[124  96 126 107 109 109 106 133  94 192  89 174 105 100 111 123 106 184
 120 135 154 158 161 108 152] = z_251
[ 98 149 124 146  85  76 124 148  73  92 100 161 191 129 124 183 166 131
 151 120 144  97 129  96  95] = z_264
[152 106 161  94 106 100 111 126 123 158 109 109 184  96 120 107 105 135
  89 154 124 109 192 174 133] = z_571
[174 124 106 154 158 109  94 152 108 161 100 184 108 120 192 135 106 126
 111 133  95 123 105 107  89] = z_38
[117  98 100 138 134  83 163 158 142 192 139 151  82  77 140  98 119 144
  87 149 178 102 123  97 105] = z_515
[151 131 129  98 149  92 166 146 144 124 184 120  95  73 124  85  76 129
 124 161 148  97  96 191 100] = z_651
order: [105  97 123 102 178 149  87 144 119  98 140  77  82 151 139 192 142 158
 163  83 134 138 100  98 117] | z_515
order: [ 89  94  95 100 105 106 106 107 108 108 109 111 120 123 124 126 133 135
 152 154 158 161 174 184 192] | z_38
order: [124  85  95 124 124 146 120 100 149 151 129 148 166  97 131 191 161  73
  76  96  92  98 184 144 129] | z_651
order: [126 135 154 174 105 124 133 106 109 161 107  94 108 184 152 120 123 111
  95 100 158 106 108  89 192] | z_38
order: [120 135 154 158 161 108 152 124  96 126 107 109 109 106 133  94 192  89
 174 105 100 111 123 106 184] | z_251
order: [ 89  94  96 100 105 106 106 107 109 109 109 111 120 123 124 126 133 135
 152 154 158 161 174 184 192] | z_571
order: [106 100 120 105 107 126  94 158 106 124 111 192 109 133 154  96 108 174
  89 152 135 123 184 109 161] | z_251

[144 103 141 143  96 123 131 136 126 126 138 108 148 142 114 125 140 145
 158 148 115 121 112  73 113  92 115 141 116 121 159 115 111 149 137 149
 106 142 117 144 130 160 137 103 135 145 136 110 126 107 127 141 152 147
 123 118 111]  z_264
[148 115 106 121 123 130 145 126 135 103 110 145 115 111 108 152  92 115
 159 126 127 131 159 123 143 107 137 142 138 117 141 142 116 112 118 111
 113 136 148 121 137 141 141  96 144 149 103 136  73 125 147 126 144 114
 149 160 140]  z_651
[130 120 115 125 130 110 129 129 128 143 124 139 133 126 124 135 106 109
 128 137 110 108 113 127 127 134 136 135 129 114 131 110 118 113 140 109
 129 122 116 134 134 147 130 126 127 128 129 129 132 113 127 139 115 132
 122 119 112]  z_760
[160 121 143 122 117 116 134 125 119 128 122 132 151 140 114 134 134 147
 154 154 123 119 112  91 107 122 120 136  98 128 149 109 133 154 150 146
 110 137 120 150 132 159 126  82 128 128 125 102 131 104 116 131 130 159
 127 134 106]  z_929
[141 103 116 145 123 158 137 131 126 103 149 160 130 137 126 152 142 138
 117 142 112 115 115 147  92 145 106 118  96 127 111 148 142 136 108 121
 148 140 159  73 113 107 135 144 149 144 114 126 123 141 121 110 115 143
 136 111 125]  z_891
[160 121 143 122 117 116 134 125 119 128 122 132 151 140 114 134 134 147
 154 154 123 119 112  91 107 122 120 136  98 128 149 109 133 154 150 140
 118 112 108 155 133 148 114 106 118 149 116 138 135 114 118 142 135 142
 128  97 103]  z_571
order: [138 147 103 149 103  92 149 131  73 114 141 106 137 144 148 115 158 117
 123 115 137 108 159 136 123 116 126 142 121 136 111 118 145 143 127  96
 145 144 113 126 115 111 141 112 142 125 152 160 126 107 148 135 130 140
 121 110 141] | z_264
order: [ 73  92  96 103 103 106 107 108 110 111 111 112 113 114 115 115 115 116
 117 118 121 121 123 123 125 126 126 126 127 130 131 135 136 136 137 137
 138 140 141 141 141 142 142 143 144 144 145 145 147 148 148 149 149 152
 158 159 160] | z_264
order: [134 125 119 128 122 132 151 140 114 134 134 147 154 154 123 119 112  91
 107 122 120 136  98 128 149 109 133 154 150 146 110 137 120 150 132 159
 126  82 128 128 125 102 131 104 116 131 130 159 127 134 106 160 121 143
 122 117 116] | z_929
order: [103  97 128 142 135 142 118 114 135 138 116 149 118 106 114 148 133 155
 108 112 118 140 150 154 133 109 149 128  98 136 120 122 107  91 112 119
 123 154 154 147 134 134 114 140 151 132 122 128 119 125 134 116 117 122
 143 121 160] | z_571
order: [119 112 130 120 115 125 130 110 129 129 128 143 124 139 133 126 124 135
 106 109 128 137 110 108 113 127 127 134 136 135 129 114 131 110 118 113
 140 109 129 122 116 134 134 147 130 126 127 128 129 129 132 113 127 139
 115 132 122] | z_760
order: [147 141 118 121 144 112 152 113 111 123 115 148 140 114 136 111 142 110
 116 145 107 143 137 148 115 135 125 108 144 117 103 106 126 158 149 160
 141 123  92  73 131 103 127  96 136 141 137 142 126 130 138 126 115 159
 149 145 121] | z_264

[114 148 128 139 105 120 144 147 169 117 126 146 130 126 118 113]  z_264
[125 146 127 136 121 128 139 129 146 120 127 138 127 124 123 123]  z_571
[132 161 126 143 128 134 145 117 145 113 127 139 125 119 122 128]  z_891
[125 146 127 136 121 128 139 123 146 120 127 138 127 124 123 123]  z_486
[126 108 129 119 127 124 118 136 117 137 129 121 130 134 132 128]  z_38
[147 136 125 124 139 120 123 127 129 123 127 138 128 121 146 127]  z_23
[125 170 126 148 118 129 152 126 164 109 126 148 125 118 118 120]  z_651
[121 130 124 128 131 133 127 127 131 132 130 128 130 127 126 132]  z_515
[147 178 124 150 147 146 150  89 129 108 127 136 121 112 124 139]  z_251
order: [118 129 164 126 148 125 118 118 120 125 126 109 148 126 152 170] | z_651
order: [127 146 121 128 138 127 123 129 127 123 120 139 124 125 136 147] | z_23
order: [129 146 120 127 138 127 124 123 123 125 146 127 136 121 128 139] | z_571

[131  83 176 122] : z_38
[180 100 152 120] : z_251
[177 131  83 122] : z_891
order: [122 177 131  83] | z_891
order: [120 152 100 180] | z_251
order: [131 177 122  83] | z_891
order: [122  83 131 177] | z_891
order: [100 120 152 180] | z_251

[130 128 135 144 102 128  78 133 128 119 120 134 128] : z_571
[130 133 102 129 128 144 135 120 134 119 128  78 128] : z_651
[131 135  98 138 134 102 179 152 146 129 110 151 123] : z_38
[138 129 152 179 135 131 110 146 123  99 102 151 133] : z_486
order: [146 123  99 102 151 133 138 129 152 179 135 131 110] | z_486
order: [ 78 102 119 120 128 128 128 128 130 133 134 135 144] | z_571
order: [123 151 110 129 146 152 179 102 134 138  98 135 131] | z_38
order: [110 146 123  99 102 151 133 138 129 152 179 135 131] | z_486
order: [134 119 128  78 128 130 133 102 129 128 144 135 120] | z_651
order: [133 151 102  99 123 146 110 131 135 179 152 129 138] | z_486
order: [128 120 130 135 134  78 102 119 128 144 128 133 128] | z_571

[120  87  95 104  99  73] -> z_577
[120  77  88 109  96  86] -> z_891
[ 88  73 120  95 104  99] -> z_515
order: [ 73  87  95  99 104 120] | z_577
order: [120  95 104  73  88  99] | z_515

